Each row has a class, written as a number after it.
[-103 -241  162  -32  -42  -63  -82    2  177 -254  -47  -82 -438 -645
 -325 -166  239 -215  299  331 -436  107  -36  428   50   24   53  252
  217  192 -163  -97   49  143 -323  -10 -194]  6
[ 305  143  -98   85  108   85  -18 -268  200  155 -179   74  244   51
  -73 -446  304   76  354  327  -23   26   44 -407   89  -90 -167   -4
  398 -128 -373  270    8 -181   22 -110 -106]  1
[ -66   24   13  351  -38   81  321  206 -220  -98  -67  145 -277 -386
  -87  327 -203 -178 -252  323 -355  258   77  -80  194  437 -320  103
 -306   85  164 -213  205  112   63 -316 -199]  6
[ 124  -98  -38  104  252  216   79  -37 -311 -111  187  166 -146   85
   35   23  209 -382  138 -145  -99  218  179  592 -352  -59 -389  607
 -177  349  353  -35  170   94  136  -50 -222]  2
[ 134 -172 -130  -16  -49 -204  -14  -95 -471  104  150  183  -87  344
  214 -161 -127  125   83 -120   52  264  -94   37  158 -433  222  102
  132   79 -296 -108   77 -297   80  152  188]  8
[ 221 -146 -122  265   42   24  105   73 -185 -118 -266 -182    4 -375
  150  -34  432 -213   60  320 -369   93    2 -258  171  163  -57  182
  -13  249 -447   30 -200   57 -253   64 -201]  6
[  14 -212 -166  220 -178  151  120 -213 -181 -236  291  263 -164  -93
 -254  117  443  -50  134  -91  -55 -267   75  187 -304  136 -375  253
  -78  193 -112 -267  352   86  120 -155  -52]  2
[ -21 -171 -257  123   25  209   61   54 -250   81 -245  230   21  324
  -37   51   44   12  -78   46  -69  -29  -38 -151 -153  -33  272  158
  -29  -48  -19 -104   75 -148  196   85  191]  5
[ 196  355 -117  -76   71 -256  203 -112 -208  122  406  424  -36  233
   30  -59 -211 -292 -173 -283 -177   27  -82    8 -166 -177 -135   88
 -125  104   81 -283  224 -115  262 -132   33]  2
[ 299   37  134  109  101   31  111 -146 -172  249 -202   68  129 -299
  175   -8   81  -59  174  -20 -155   30  -13 -151  134  119  453  -49
   74  215 -161    4   63  -31  141   41  185]  0
[ -11   44 -162 -272  137   53  116  -85 -355  290    4   74  108  194
  -87  200 -426 -264    9   90  -92  301 -223  381 -116 -142 -142  525
  121  349  -56   41    2 -253  348  267  208]  8
[ 189   57  109  -77  344  259  332 -116  -67   83 -331  226  -67 -136
   -2  -87 -122 -272 -141  198 -160  -55 -121  287  -49  154   89   -6
  167  240  -33  121  229  -12   18  142  231]  5
[-255  106    0  -62  -65  -99  313   47 -348   47  512  137   96  704
  270   43 -321  284  223 -299  236 -153 -128 -461 -134  179  -70 -233
  -24   15   77 -367  438 -114  158   47  178]  5
[-546  150   98 -377  456   52  176  181 -241 -188 -285   22  258  250
  501 -161  -99 -151  314 -138 -140  103  -41  389 -393  -42   47  296
 -143  305   85  -14   80  -25 -105   92  356]  7
[-171  -74  -64   34   67  204 -196  292 -466  -12 -509 -200 -125   55
  422 -169   43 -429  147  -43 -347  534 -202 -267  122  141   17 -151
  -52  -86 -100  177 -248 -216   -9  326   84]  8
[  23  -57   93  -18  243  223   33  -23   27   49  360 -167 -171  -17
 -169   88  323    1  276   -4 -196  117  223  507 -277   69  176  568
  110  392  126 -124   30   88   42  -36 -343]  6
[ -63 -139  120  372   14  102   77   30 -141 -320  206  -48 -279 -117
 -293  -43  564   86  471  320 -228  133   -3  -93  -55  346 -159  423
   36  180  120 -251  260  107  -53 -199 -142]  4
[ 271  148 -107 -118  116  250  510  -93    1  259  -86  -70    4  140
  284  201   72  258   83  250  -38   84 -188 -214   90  267  293  117
  -54  -23  112  287  144  -24  108  -48   -6]  6
[ 256  238   45 -470   34  157  233 -198  -81   74   16   23  899 -249
  599  114  193  -52  127 -126  156  -64  -49  183   -9   11  378   27
  117  269 -319  325  -63  -10 -192  198  -70]  7
[ -50  296 -195 -371   11   43   30 -184  -64  -63  212  227  655 -179
  311 -413   25   43   68 -272  321  -97   36 -127  -46 -421  181  -64
  -41  253 -327  144 -105 -121 -128  214   94]  0
[ 414  221 -206  217  125  213  168   61 -215  401 -519  171  381  610
  251   89 -401  -91  141  -16  -67  181   56 -507   41  195 -128    7
  138 -124 -120  251  268  -47  297   42  -28]  4
[ 139  231   30  150    5   73 -259 -292 -186 -154  251 -216   48  216
   28 -265  312  133  170 -502  369 -139  144   95  -79   -3   68   75
   37  -41   10   42 -150  -48   90  111   95]  2
[ 336  383  -75  137   89  -22  164 -131  -33   -1 -222 -213   97  154
  304   98  115  -50  160  249  -84 -110 -212 -352  217  188  150    2
   54   33  -46  322   28   19   92   49  117]  1
[  15   94  -42 -289   51 -235  305 -140 -127   53  689  435  584 -350
  567  -80 -334 -105  -58 -302   19   83 -137 -114 -106  -94  195 -285
 -226  230  -76 -103  279  -55  -33  -50  307]  8
[-128  -81  -16 -160  212  -17   93 -232 -345 -131   -1    9  102 -149
  173  -42 -159  -15  103  136   47 -150 -295  274  -13 -177  116  156
  140  416  -72   30   14  -63 -105  217   -4]  3
[ 318  529  139  -10  244 -183  356 -213 -263  121  288  263  374  159
  595  -87   37  119  355  159  113 -575 -137  308 -392 -100  134  450
 -361  425  -15  -36  161   -5  -32  -65  262]  4
[   4  290   85   68 -175 -129  -62 -203  -22 -192  684  134  288  -93
  -26  148 -123  249   48  -72  119 -274  174  -80 -144    1 -511   11
   -7  145  219 -372  439   84   -5 -297 -159]  5
[-160  536   39  -76  273  -67  248   41 -412   70  -37  475  -14  286
  340   55 -319 -161  152   34 -198    2 -174  355 -439 -103  -33  309
 -168  433  160  -27  209 -136  219  107   31]  2
[-472  227 -176 -135  -61   -7 -443   33  -26  174   -9 -146  412  442
  -70 -219  -68  192 -126 -401  296 -265   22 -422  -28   51  151 -486
  206 -318 -274 -112 -377 -136   34  105   -1]  1
[ -77  115  381  186   91 -141  100  -37 -244 -247  555   32  131  106
 -103 -104  176  283  248 -266   18   81   18  -65 -239  374 -111 -100
  196 -195   95 -134  127 -266   19    8  -12]  9
[-277  -53 -232   72 -137   68   60  200 -424   65   76  277 -640  378
 -116   20 -241   67  205  -34 -179 -152  -50 -132 -191 -181 -169  280
 -414  180 -155 -346  231  -27  118  -54  112]  9
[ 317  264   -3  197   15    1  181 -233 -165   75  -83  169 -482 -431
   98  120  365 -191  158  401 -385 -138   48  266  187   89  -26  349
   -5  575  -50 -124  151  179  198 -134  -24]  2
[  36  152 -158 -102   -2   18  326  -28   95  256 -167   95   89  -17
  368 -119  -88  -84   74  185   45  -34 -132   33   92  -60  382   19
  -76  261  -39   49  118  -30  155  173  268]  1
[ -40  499 -149 -100  -72  -31  507  -53 -340  562  336  371 -298  637
   96  167 -206  164   -2  242  -70 -130 -217    4   85  -89  119  393
 -211  318  101 -160   93  -63   46 -132  290]  5
[ 308  149 -284  -23  205  211  217 -277 -117  312  144  203  -70  186
  -19   94  151 -279  -33   96 -168  120 -218 -324  -47  221  436   25
  219  114 -114  336   32   -1   68    1 -174]  5
[ 232  192   72  179  223 -113 -138 -168   56  -37  -74  -36   44  -98
   -8 -168  303  -47  131  192 -343  -47   63  123  -97 -101 -259  185
  233  204  -92 -215  119   15  -97 -227 -262]  5
[  23  321   79   48  116  125  370  -83  136 -208 -253  175  293  184
  318 -318  278 -110  259   63 -166 -279   85  -59 -271 -120  -61  149
   -3  261 -367   68   18 -113  -32   47  175]  6
[ 168  -39  -92  409  -96   55 -114 -138 -279   46  346   70 -127   64
 -365  -24  396  -11  393  316  -96  215 -154 -413  110  179 -479  276
  -99 -179   37   34  -99  -54  -18 -366 -259]  6
[ -17    4  -29   -3  -87  137  191   22 -157  289 -249  -15 -191  262
  238 -207  381  -82  219  257 -189   84 -191  -30  120   -8   56   33
  172  196 -269   59 -106 -267  167  198   37]  0
[ 170  134   71   79   -7  -42  -24 -355  275 -273 -185   12  351 -572
  109 -561  619  317  277  274   55  129  -86 -354  240 -161   48 -117
  318  230 -216  108  180  -60 -111  -48   76]  5
[ 348  214  -69   93  104 -253   71 -220  167   20  227  134  285 -159
  203  -73  303  -27  377  104  -12  150   64  -17   98 -121   51  179
  -23   83  -59  239  -11  -13  224 -226  -52]  4
[  60   21   88  391   60  -23 -109    8 -325  138   72  -38 -141 -124
 -214 -284   60   12  143  203 -240  520  -10 -391  174  159 -377  228
   95   65   74  -70   89 -209  140 -224 -275]  9
[ 321  272 -241  149  190  -23  510 -231 -178  317  174  518  255  706
  290   54    2  -20  181  221  128   72 -168  324  -45 -222   59  419
   22  376   74   -7  310   41   63 -138  -56]  5
[-288   52  277 -358   43 -153   66   14   14 -432 -385   -9  250 -471
  463 -225   40  -44  252 -267 -139   14 -164  166  -74  -19  115 -160
    9  242 -103  -43  122   39   86  222  261]  0
[ 379   89 -294  408    6  168   40 -216  -40  134   39  240  242  -47
  -72 -183  -59 -497  -85  414  -82  392 -243 -230  292  204 -103  -44
  253   68 -246  331   -8   -1  -17  -38 -223]  9
[ 554 -114  -19  735  -31  108   42  -88  -69   38 -100  219  -78  -40
  261 -154  458 -181  339  167 -228   43  224 -415 -110  154 -114  167
 -178  106 -126   47   82  121   64 -174   -6]  9
[-472  241   14 -369    0  -73  388   68  124   33  -23  -75  -92  407
  146  -12  -72  295  115 -330   95 -260   49   28 -245  119  431   27
   -6  109 -270 -228   67   15   83   64  164]  0
[ 205   70  -32  162  116    4 -270   26 -456  282   13  -33 -351  601
  -85   99  177 -303  430  165 -250  146 -159   12 -119  273 -465  412
    8  -65   51   84  -24   82   77 -116  115]  7
[ 261   97   42  -89   -1 -328   63 -100   -5 -161  188   28  149  -95
  388 -350  258   22  190  -67   57  -30  -42 -368  261 -302  108 -383
   94   14 -118   52  114 -235    7  212  517]  7
[ -42 -138 -148  234 -112  -10  145   93  203 -279 -297   72 -289 -242
  360 -161  343 -265   33  153 -262 -252  106 -487  -78   54  424  -59
 -227  244 -106  -49  169  308 -133   -4  171]  1
[   9  438  -40   66  274  -52  153   52 -408   79  179   60  226  393
  390  -23 -113 -219   81   63  -18  108  -26  147 -120   57   24  351
 -136  488 -159  -41  105  -24  124  -33   11]  0
[ 196  -48  101  180  259  -59    1 -137 -129 -161  105  -66 -133  -79
 -195 -172   20   -7  246  194  -94   91  -98   67  133   29 -186  115
  180   31   27  -48  194  -48    1  -76   45]  3
[ 215 -226   -2  354  -48   83  -84  -57   59 -133  437  170  100 -284
 -223  -23  440  172  359 -251  -20  -26  227 -448 -262  159   24   -3
 -169 -231   68   64   42   88  -28 -181 -153]  0
[-119  318  -46 -151   25  223  365  -15   27  218  -27  346  373  345
   25   95 -242  335  -20  -64   69 -309  -33 -176 -247  -52   28  105
  -69  303  -18 -180  362   28  113  -40  181]  5
[-103  361 -114  114   18  199  168  -51  221  285 -391  -71 -160  387
 -139 -334  418    1  122  242   35 -152   17 -270  175  226  245 -118
  230  -94 -300  291 -111  -67   -5  -47  127]  0
[ 278  364   12  196   91    4   68 -195 -162  225  163  336   91   94
  158 -279  104   54  264  451  -57  -77   25 -130  141   13 -111   50
  306  196 -291   82   57 -140  140 -126 -267]  2
[-188  108 -213  -55  -41  231  281  -30 -118  337  -55   50   47  425
  312   16   -1  -55  -46  137    3 -246  -49 -566  139  214  703 -186
  128  239 -271  -18   49   29   -4   28  157]  9
[-293   92  308  -75 -152  -42  265  205  141  -97 -262   34  301 -250
   36  148 -152  225  134   55  -86  -48  -28  243 -180  212   42  156
 -161   41 -129 -254   46 -111  179    6  183]  4
[ -11  -47  120 -197    1 -101  112   72 -234 -124  -13  -55 -275  -42
  -73  361   87  -67  327 -210 -284  295   50  400  103 -171    7  204
    3  176 -194 -258   33  -49  -33   32  -79]  9
[ 237 -154 -110   47 -185  -13 -279 -241  -25 -349  452   65  155 -631
  -50 -160  231 -111  285 -196 -182  165  -31 -419  251 -284 -365 -292
  -43    6 -334   50   87  -17 -164 -163 -102]  3
[-275  112  -34  -84    2   61  280  -12 -365  -79  491  233  174  111
  147   71 -116  401  -66 -178  182 -192  125 -186 -239  -57  169  426
 -383  329  165 -244  -92   29    6   20  342]  6
[  20   36  268  302  -62 -125 -277  -99   66 -284   11 -142 -271 -391
 -277 -110  699  119  595   48 -286  101  138  -40   91  -42 -194  160
   46   45 -254 -310 -151   -2   12 -310 -295]  8
[-185  312   18 -251  -57 -133   86  -83   11  -99  344  130  -16  194
  213 -101 -342   61 -224 -230  119  -49    7  189 -105  -13  172 -149
   96  -29   97  -15  103  -90  143  123  247]  0
[ 636  142 -156  329  246  127 -148 -283  -77  -39  505  -53  345 -193
 -109    8   61   71  443  304  -95   75  106 -135   -6  156 -349  364
  207  -86  -57  134  -22  -10   68 -148 -327]  2
[  82  490   62  -53   -3  -50   -6 -145  -15 -106 -214 -322 -188  189
  261 -165   59  -41 -150   73 -102 -116 -205 -259  305 -100  -73 -239
  156  117 -106   46 -135 -115    0  121   96]  3
[-261  468  -44 -268 -103  -67  -40  133   83  188 -187   72 -307  371
  -74 -157 -287  130  -36   51 -141   73  -12 -238   72 -481  243   70
   72  145   10 -276   15 -192  145   39  -98]  3
[ -24  -15  121  117  149 -129  -73  185  -90   10  106  182 -321  119
  -70 -266  201 -195  344  -84 -357  356  153  322 -136  -85 -411  128
   94 -191  151  -67   10 -240  208  -50 -273]  8
[ 107  -89  100 -207 -126 -198  141 -219  101 -146  156   91  213 -674
  225  -83  178  -82   71 -115 -114  -92 -115  -36  212 -120  446 -323
   45  117 -409 -101  -22  -87  -81   12  147]  7
[ 275 -319 -133  309  -98  244  238  -47  234  -65 -398 -209 -314 -162
  159  -54  469  147  357  701 -295  375   56 -217  438 -212  165  430
   75  142 -140  151 -215   45 -165 -113 -240]  6
[ -61 -488  200  147 -116 -111   48  251   92 -488 -153   76   92 -664
  253  349  210   95  282  -74 -330   22  226   56 -241   84  404  124
 -369  -82  -84 -191  -94  191 -196  -52   90]  4
[ 118  -63 -100   17 -126 -186  242  -30 -145  197  -26  176  212 -318
  286  -39  -48  -11 -196  174 -111    3 -192 -380  296   92  114 -231
  -72   23 -137   89  167  -67  -58 -103  179]  7
[-259  228  150 -401  153  136 -111  130 -397  242  171   61 -133  282
  -46   35 -284   -5 -113  -21  -81 -266  -13 -110 -142   81   91   43
   47  -14  186 -110 -139  -99   19  105   95]  1
[  93   47 -175 -227    0   17  213 -153 -398   54  653  376  343  256
  154  149 -397 -279 -150 -262  212   86 -141 -287  -22 -195   39  -51
 -129  160  -75  -81  -57 -110   45   87  106]  2
[ 153   -1   56   36   21  -57  156  -56 -138 -202  103   26  115 -132
   57  151  208  -38  599  226 -172  492  -35  445  -73  -54 -522  539
  -23  137   40 -162  283 -129  184 -178 -282]  3
[ 459  278  -73  221 -129  140   68 -248  -26  308  -96    2 -277 -242
   50 -130  219   53   46  483  -38    7 -116 -185  449   56   -6   32
   56   66   77  126    5   49  -59 -125 -130]  2
[-431   31 -176  -81  283 -287 -331   77 -639  178  -59    9 -177  354
  200 -440 -320 -237  129   17 -105  215 -321 -144  136  -62 -165  -76
  -10 -120  -88  254 -221 -256   -3   14  267]  9
[  69  487  250 -425  255    9   39 -127   62  199  260  -87   57   12
   61   68   39 -149  298   92 -261  144  -58  755 -153  -80   94  498
  181  229   54   41  -87  -44  -23 -149 -386]  8
[-233 -181 -309   39  -70   16  172  135 -288  308  186  147 -223   54
   85  171 -432   -5 -132  127 -205   30 -124 -392    7  133  124  -33
 -319 -158   10 -139   28 -126   24 -163  184]  7
[ -75  202  -51 -295  163  201   49   61 -198   22  333  175 -184  -49
 -418 -104 -146 -370   52    4 -318  229  -94   -3 -122  -89 -434  464
 -136   94  164   41  -64 -144  161  -72 -145]  5
